Here is a tiny trained network, its code and every weight. The questions are about switching its units off for an input and a target symbol, where a switched-off unit gives its printed mean instead of its output.

import numpy as np


def w(rows, s, z=0):
    codes = np.array(rows[::2]) - 128.0
    scale = np.full(codes.shape[1], s)
    scale[-1] = z or s
    return codes * scale


def norm(h):
    return h / np.sqrt((h * h).mean(-1, keepdims=True) + 1e-5)


def f(y):
    return y / 2 * (1 + np.tanh(0.7978845608 * (y + 0.044715 * y**3)))


def softmax(a):
    e = np.exp(a - a.max(-1, keepdims=True))
    return e / e.sum(-1, keepdims=True)


def log_softmax(a):
    a = a - a.max(-1, keepdims=True)
    return a - np.log(np.exp(a).sum(-1, keepdims=True))


def net(x, mask):
    ids = ['αδεζθλμξπω'.index(c) for c in x.split()]
    T = len(ids)
    res = E[ids] + P[:T]
    u = 0
    for l in range(2):
        r = norm(res)
        for j in range(2):
            rows = slice(2 * j, 2 * j + 2)
            q, k, v = (r @ M[l][rows].T for M in (Q, K, V))
            z = softmax(np.where(np.tri(T) > 0, q @ k.T / 2**0.5, -1e9)) @ v
            o = O[l][rows]
            res = res + np.where(mask[u + j], z, o[:, -1]) @ o[:, :-1]
        u += 2
        y = f(norm(res) @ A[l][:, :-1].T + A[l][:, -1])
        res = res + np.where(mask[u : u + 8], y, B[l][:, -1]) @ B[l][:, :-1]
        u += 8
    return log_softmax(norm(res)[-1] @ U[:, :-1].T + U[:, -1])


Q, K, V, O, A, B = {}, {}, {}, {}, {}, {}
E = w([
[231,149,188,178],'α',
[28,122,199,85],'δ',
[153,130,180,147],'ε',
[134,236,132,10],'ζ',
[200,94,254,125],'θ',
[135,72,97,185],'λ',
[95,114,79,63],'μ',
[188,149,153,52],'ξ',
[109,202,250,42],'π',
[92,71,146,119],'ω',
],0.015)
P = w([
[99,162,97,194],'0',
[107,156,92,157],'1',
[120,126,84,115],'2',
[105,157,97,176],'3',
[129,132,79,92],'4',
[176,95,56,4],'5',
[94,185,108,205],'6',
[136,118,86,68],'7',
[118,133,83,109],'8',
[108,111,95,119],'9',
],0.0045)
Q[0] = w([
[37,100,171,169],'0.h0',
[71,211,86,33],'0.h0',
[34,160,110,20],'0.h1',
[70,88,46,251],'0.h1',
],0.013)
K[0] = w([
[8,110,194,163],'0.h0',
[110,166,91,18],'0.h0',
[17,145,90,54],'0.h1',
[70,136,63,235],'0.h1',
],0.014)
V[0] = w([
[85,215,46,108],'0.h0',
[134,49,170,2],'0.h0',
[235,89,156,153],'0.h1',
[86,186,148,51],'0.h1',
],0.0055)
O[0] = w([
[122,101,81,62,6],'0.h0',
[87,150,116,154,101],'0.h0',
[210,255,173,181,233],'0.h1',
[89,120,85,70,43],'0.h1',
],0.0078,0.0018)
A[0] = w([
[207,119,185,137,100],'0.n0',
[182,172,23,116,144],'0.n1',
[191,18,109,98,171],'0.n2',
[164,195,77,170,222],'0.n3',
[134,72,48,221,49],'0.n4',
[94,254,128,166,246],'0.n5',
[169,191,159,27,200],'0.n6',
[137,159,134,173,34],'0.n7',
],0.0092,0.0012)
B[0] = w([
[82,152,194,184,252],'0.n0',
[171,69,163,85,134],'0.n1',
[128,131,106,246,167],'0.n2',
[111,85,145,153,182],'0.n3',
[248,129,128,229,235],'0.n4',
[132,43,73,73,167],'0.n5',
[120,109,132,174,228],'0.n6',
[126,104,148,161,160],'0.n7',
],0.011,0.0046)
Q[1] = w([
[88,123,158,32],'1.h0',
[82,125,44,179],'1.h0',
[120,6,223,121],'1.h1',
[78,214,103,33],'1.h1',
],0.016)
K[1] = w([
[136,31,163,46],'1.h0',
[6,171,81,183],'1.h0',
[243,134,176,39],'1.h1',
[38,178,127,121],'1.h1',
],0.015)
V[1] = w([
[167,83,156,144],'1.h0',
[104,205,107,167],'1.h0',
[153,91,136,114],'1.h1',
[90,254,82,167],'1.h1',
],0.015)
O[1] = w([
[55,133,43,129,244],'1.h0',
[109,60,164,118,90],'1.h0',
[118,82,138,129,163],'1.h1',
[161,246,89,155,1],'1.h1',
],0.011,0.0054)
A[1] = w([
[169,173,115,82,86],'1.n0',
[45,181,84,99,133],'1.n1',
[76,103,80,159,161],'1.n2',
[123,84,18,178,92],'1.n3',
[32,192,100,130,4],'1.n4',
[135,160,222,52,140],'1.n5',
[181,204,83,204,175],'1.n6',
[126,165,7,62,117],'1.n7',
],0.014,0.0036)
B[1] = w([
[170,114,49,116,122],'1.n0',
[104,57,247,114,172],'1.n1',
[97,136,77,111,198],'1.n2',
[69,247,111,121,237],'1.n3',
[177,25,204,135,136],'1.n4',
[187,246,64,123,234],'1.n5',
[178,75,101,29,254],'1.n6',
[125,2,118,150,172],'1.n7',
],0.013,0.0058)
U = w([
[219,28,192,153,160],'α',
[143,113,204,35,166],'δ',
[76,73,146,220,94],'ε',
[204,69,83,44,34],'ζ',
[148,164,217,213,147],'θ',
[195,88,38,199,193],'λ',
[102,10,116,101,254],'μ',
[113,100,111,123,34],'ξ',
[179,193,123,66,181],'π',
[54,156,88,150,64],'ω',
],0.012,0.0024)

Each question gives the input, a string of symbols that net reads in full, and the target symbol t.
The units are the heads (2 rows each of Q, K, V and O) and the neurons (one row each of A and B). Each row of codes is followed by its name. A weight is (code - 128) times the scale printed after its matrix; where a second scale follows, it is the last column's (O, A, B and U).
mask holds one flag per unit, layer by layer, with each layer's heads first. A switched-off unit (its flag False) gives its mean, the last column of its rows in O or B, instead of its output. The means were averaged over made-up inputs and are rounded, as every weight is.
A unit's drop is (log p(t) with every unit on - log p(t) with that unit switched off) / (log p(t) with every unit on - log p(t) with every unit switched off).
The circuit of an input: a set's keep is (log p(t) with only the set's units on - log p(t) with every unit switched off) / (log p(t) with every unit on - log p(t) with every unit switched off). Starting from the 12 units with the biggest drops (on a tie, the unit counted first), units are removed one at a time, each time the one whose removal leaves the highest keep (on an exact tie, the one counted first), for as long as the keep stays at least 0.8.
units of the circuit, in order: the units of the circuit, biggest drop first
unit that matters most: the unit with the biggest drop
k most important neurons: the k neurons with the biggest drops, biggest first
drop of u: that unit's drop, to one decimal
input λ ξ θ, target μ: units of the circuit, in order => [0.n6, 0.n4, 1.h0]
input θ λ δ λ ω θ α, target α: units of the circuit, in order => [1.n5, 1.n6]
input δ λ ζ λ ζ, target ζ: units of the circuit, in order => [1.h0, 1.n7, 0.n0, 0.h1]
input ξ α θ π, target μ: unit that matters most => 1.h0
input λ λ ε, target ε: 2 most important neurons => [1.n6, 0.n0]
input ω θ θ μ λ λ π, target π: 3 most important neurons => [0.n0, 1.n5, 0.n5]
input θ α λ θ λ ξ π, target μ: 4 most important neurons => [0.n1, 0.n5, 0.n6, 1.n7]
input λ ξ ω δ λ λ α λ, target ε: 2 most important neurons => [0.n6, 1.n6]
input μ θ λ λ ω, target ω: units of the circuit, in order => [1.n3, 0.n0]
input λ ε ε, target ε: 3 most important neurons => [1.n6, 0.n5, 0.n0]
input λ λ π λ μ ξ θ λ, target ε: 3 most important neurons => [0.n1, 0.n6, 1.n6]
input ε ζ λ λ δ π λ ξ, target μ: 2 most important neurons => [0.n1, 0.n6]
input θ λ ξ λ θ α δ, target μ: 3 most important neurons => [0.n4, 1.n7, 0.n2]
input δ ω λ ω ξ, target μ: unit that matters most => 0.n6
input α λ δ θ π δ ξ π, target α: 2 most important neurons => [1.n4, 1.n1]
input π λ α λ π θ π θ ζ, target ζ: 4 most important neurons => [1.n7, 0.n1, 1.n5, 0.n0]
input λ δ α α θ θ ξ ε, target μ: 2 most important neurons => [0.n5, 0.n4]
input ξ θ λ θ λ ε, target μ: drop of 1.n0 => 0.0
input α λ λ λ α μ θ θ, target θ: drop of 0.h1 => 0.1
input λ α ω μ, target μ: drop of 0.n4 => 0.3
input λ λ λ π δ θ ζ λ δ, target δ: unit that matters most => 1.h0
input π π ω θ ξ λ λ δ α, target μ: drop of 1.h1 => 0.5
